[[ -9  -6  -3  -6  -6   7  -2  -5   3  16  15   3]
 [ -2   9  19   4  -8  -3  12   6  -7  -5  -2 -34]]
->
[[-9 -3 -6 -2  3 15]
 [-2 19 -8 12 -7 -2]]

[[ -2 -15  24  11  11 -16  16 -15 -15   1  12 -24   8]
 [-16   3  23  -1   3  -3  -4  11   9   5   2  13  -2]
 [ -2 -31  33  18  20 -21  17 -18 -16   5  21 -28  12]]
->
[[ -2  24  11  16 -15  12   8]
 [-16  23   3  -4   9   2  -2]
 [ -2  33  20  17 -16  21  12]]

[[-14  20 -12  17  -2 -12  27 -20  17]
 [-16  19 -14   3   7   0  29 -28   8]
 [-14  20 -12  15   0 -10  28 -21  16]
 [ 18  -9  -8  11 -25   4  -3 -30 -20]
 [ 16  -4  -6  27 -31 -11  -1 -21  -6]
 [-16  20 -14   8   4  -4  30 -25  13]
 [ 14  -1  -6  29 -31 -14   1 -19  -2]
 [  1   0 -14  -9  -2  17  12 -39 -19]
 [-16  19 -14   6   5  -2  30 -26  11]]
->
[[-14 -12  -2  27  17]
 [-16 -14   7  29   8]
 [-14 -12   0  28  16]
 [ 18  -8 -25  -3 -20]
 [ 16  -6 -31  -1  -6]
 [-16 -14   4  30  13]
 [ 14  -6 -31   1  -2]
 [  1 -14  -2  12 -19]
 [-16 -14   5  30  11]]

[[ -1   3  26  10  18 -10   0  -8  37]
 [ -6  14   4   3   9   3  -5 -19  10]
 [  6 -15   4 -28  -9   8   2   8   1]
 [  4 -14  -7  -8   4   3   0   7 -10]]
->
[[ -1  26  18   0  37]
 [ -6   4   9  -5  10]
 [  6   4  -9   2   1]
 [  4  -7   4   0 -10]]

[[26 27 -9]
 [15 28 -9]
 [26 38 -9]
 [26 29  7]
 [18 27  1]]
->
[[26 -9]
 [15 -9]
 [26 -9]
 [26  7]
 [18  1]]

[[-17  -9   2 -15  -3  37  18  20 -27 -11 -21  11   5]
 [  0  17   9 -10  -9 -27 -18   3  -9 -38  21 -18  11]
 [ 29  13  -6  17   8  -3 -17 -22  12   6   7 -13 -15]]
->
[[-17   2  -3  18 -27 -21   5]
 [  0   9  -9 -18  -9  21  11]
 [ 29  -6   8 -17  12   7 -15]]

[[-11  -8   2 -17   6  -7  22   1  12   0  -1  -4 -19   3  -3]
 [ -8   4 -28 -13  -7   8 -12   4 -25 -11  10   1   5  -3  -1]
 [ 25  -6   2  34  -3  -9   7 -11   4  31  -7   0   0   6  10]
 [ -8   9   3 -13   4  13 -14  16  -2 -14   1   1   0   1 -41]
 [  3   2   1   5  -2  -3   0 -15   1 -18   3   1   9 -23  14]
 [  3 -12  -4   4   0 -15  15 -16   5   8   0  -4  -8  -3  37]]
->
[[-11   2   6  22  12  -1 -19  -3]
 [ -8 -28  -7 -12 -25  10   5  -1]
 [ 25   2  -3   7   4  -7   0  10]
 [ -8   3   4 -14  -2   1   0 -41]
 [  3   1  -2   0   1   3   9  14]
 [  3  -4   0  15   5   0  -8  37]]

[[-14 -16 -19  30  13 -14 -12]
 [ -7  -7  16 -35 -18  20  22]
 [ 19  22   7  27  -3  -7 -12]
 [  5   6 -10  11  18  -3  -2]
 [ -4  -5  -7  37  -1 -15 -16]
 [ 12  14  -9  32  15 -13 -14]
 [-17 -19  -2 -24   1  12  17]
 [  8   9   9 -13  -4  10  10]]
->
[[-14 -19  13 -12]
 [ -7  16 -18  22]
 [ 19   7  -3 -12]
 [  5 -10  18  -2]
 [ -4  -7  -1 -16]
 [ 12  -9  15 -14]
 [-17  -2   1  17]
 [  8   9  -4  10]]
---
[[  3   9]
 [  0   0]
 [ -2  35]
 [-25  18]
 [  6  32]
 [-36  24]
 [  2   4]
 [ 11  28]
 [-30  10]]
->
[[  9   0  35  18  32  24   4  28  10]
 [  3   0  -2 -25   6 -36   2  11 -30]]

[[ 17  -2 -36   4  15]
 [-31 -21  -5 -21 -12]
 [-29 -20  12 -20 -11]
 [-22  11 -31  -8 -24]
 [ 14 -17  35   1  20]
 [-16 -35  16 -18   7]
 [-33 -18  -2 -20 -14]
 [-33 -15   7 -20 -16]]
->
[[ 15 -12 -11 -24  20   7 -14 -16]
 [  4 -21 -20  -8   1 -18 -20 -20]
 [-36  -5  12 -31  35  16  -2   7]
 [ -2 -21 -20  11 -17 -35 -18 -15]
 [ 17 -31 -29 -22  14 -16 -33 -33]]

[[ 36 -13  -2   6]
 [ 28  12  20  15]
 [  5   6  29  25]]
->
[[  6  15  25]
 [ -2  20  29]
 [-13  12   6]
 [ 36  28   5]]

[[-29 -31]
 [-38 -17]
 [-15 -32]
 [-36  13]
 [-29 -28]]
->
[[-31 -17 -32  13 -28]
 [-29 -38 -15 -36 -29]]

[[-20  23  10  15  -3  -4   6   9  12  15  13   1  15 -11  14]
 [-13  10   6  12   8 -13  15  20  14  12  32  -5  11 -15   6]
 [  5 -14   5   0  -5  16 -23 -16  -9   1 -25   3 -10  20  -7]]
->
[[ 14   6  -7]
 [-11 -15  20]
 [ 15  11 -10]
 [  1  -5   3]
 [ 13  32 -25]
 [ 15  12   1]
 [ 12  14  -9]
 [  9  20 -16]
 [  6  15 -23]
 [ -4 -13  16]
 [ -3   8  -5]
 [ 15  12   0]
 [ 10   6   5]
 [ 23  10 -14]
 [-20 -13   5]]

[[  3 -17  19  12   9 -16  -4 -13   8  34]
 [  2 -11   4   5 -31 -32 -13 -32   0  14]
 [  8  17   5  -5 -15   4   0   2   4 -15]
 [-11  10   0  -4  33  38  17  38   3 -16]
 [  0 -16  -2   7  20  -5  -1  -3  -3  26]
 [  2 -13  -2   4 -29 -32 -13 -32  -4  13]
 [ 14  29  31   0  -5  12   2   8  20  -7]]
->
[[ 34  14 -15 -16  26  13  -7]
 [  8   0   4   3  -3  -4  20]
 [-13 -32   2  38  -3 -32   8]
 [ -4 -13   0  17  -1 -13   2]
 [-16 -32   4  38  -5 -32  12]
 [  9 -31 -15  33  20 -29  -5]
 [ 12   5  -5  -4   7   4   0]
 [ 19   4   5   0  -2  -2  31]
 [-17 -11  17  10 -16 -13  29]
 [  3   2   8 -11   0   2  14]]

[[ -4   0   2 -25  29  24  20]
 [ -3   2   8 -13  12  21  13]
 [ -3   1   5 -20  23  25  19]
 [ -1   1   2  -5   6   7   5]
 [ -2   0   2   1   0   1   0]
 [ -7   3  15 -13   9  37  16]
 [ -3   0   0 -10  10  10   7]
 [-21  -5 -13 -19  14  22  12]]
->
[[ 20  13  19   5   0  16   7  12]
 [ 24  21  25   7   1  37  10  22]
 [ 29  12  23   6   0   9  10  14]
 [-25 -13 -20  -5   1 -13 -10 -19]
 [  2   8   5   2   2  15   0 -13]
 [  0   2   1   1   0   3   0  -5]
 [ -4  -3  -3  -1  -2  -7  -3 -21]]

[[  8 -20 -11  19  30  -9  16  31]
 [ 21 -15 -15   6 -16  -6  33  33]
 [ 32 -30 -20  15  17   8 -12 -23]
 [  2   6 -33  33   1 -16  24 -26]
 [-13 -19  22  21  -8  18 -19  -5]
 [ 18 -15  33  10  -8  -2  -8  32]
 [ 28 -13 -18 -23 -11  -1   2 -18]
 [  6  31  -4 -13 -22  31 -27  17]
 [-15  19  13 -20  16  14  21  15]
 [-23 -24  29  25 -11  -1   3  21]
 [ 11  -8 -10   5 -27 -15  17  12]]
->
[[ 31  33 -23 -26  -5  32 -18  17  15  21  12]
 [ 16  33 -12  24 -19  -8   2 -27  21   3  17]
 [ -9  -6   8 -16  18  -2  -1  31  14  -1 -15]
 [ 30 -16  17   1  -8  -8 -11 -22  16 -11 -27]
 [ 19   6  15  33  21  10 -23 -13 -20  25   5]
 [-11 -15 -20 -33  22  33 -18  -4  13  29 -10]
 [-20 -15 -30   6 -19 -15 -13  31  19 -24  -8]
 [  8  21  32   2 -13  18  28   6 -15 -23  11]]
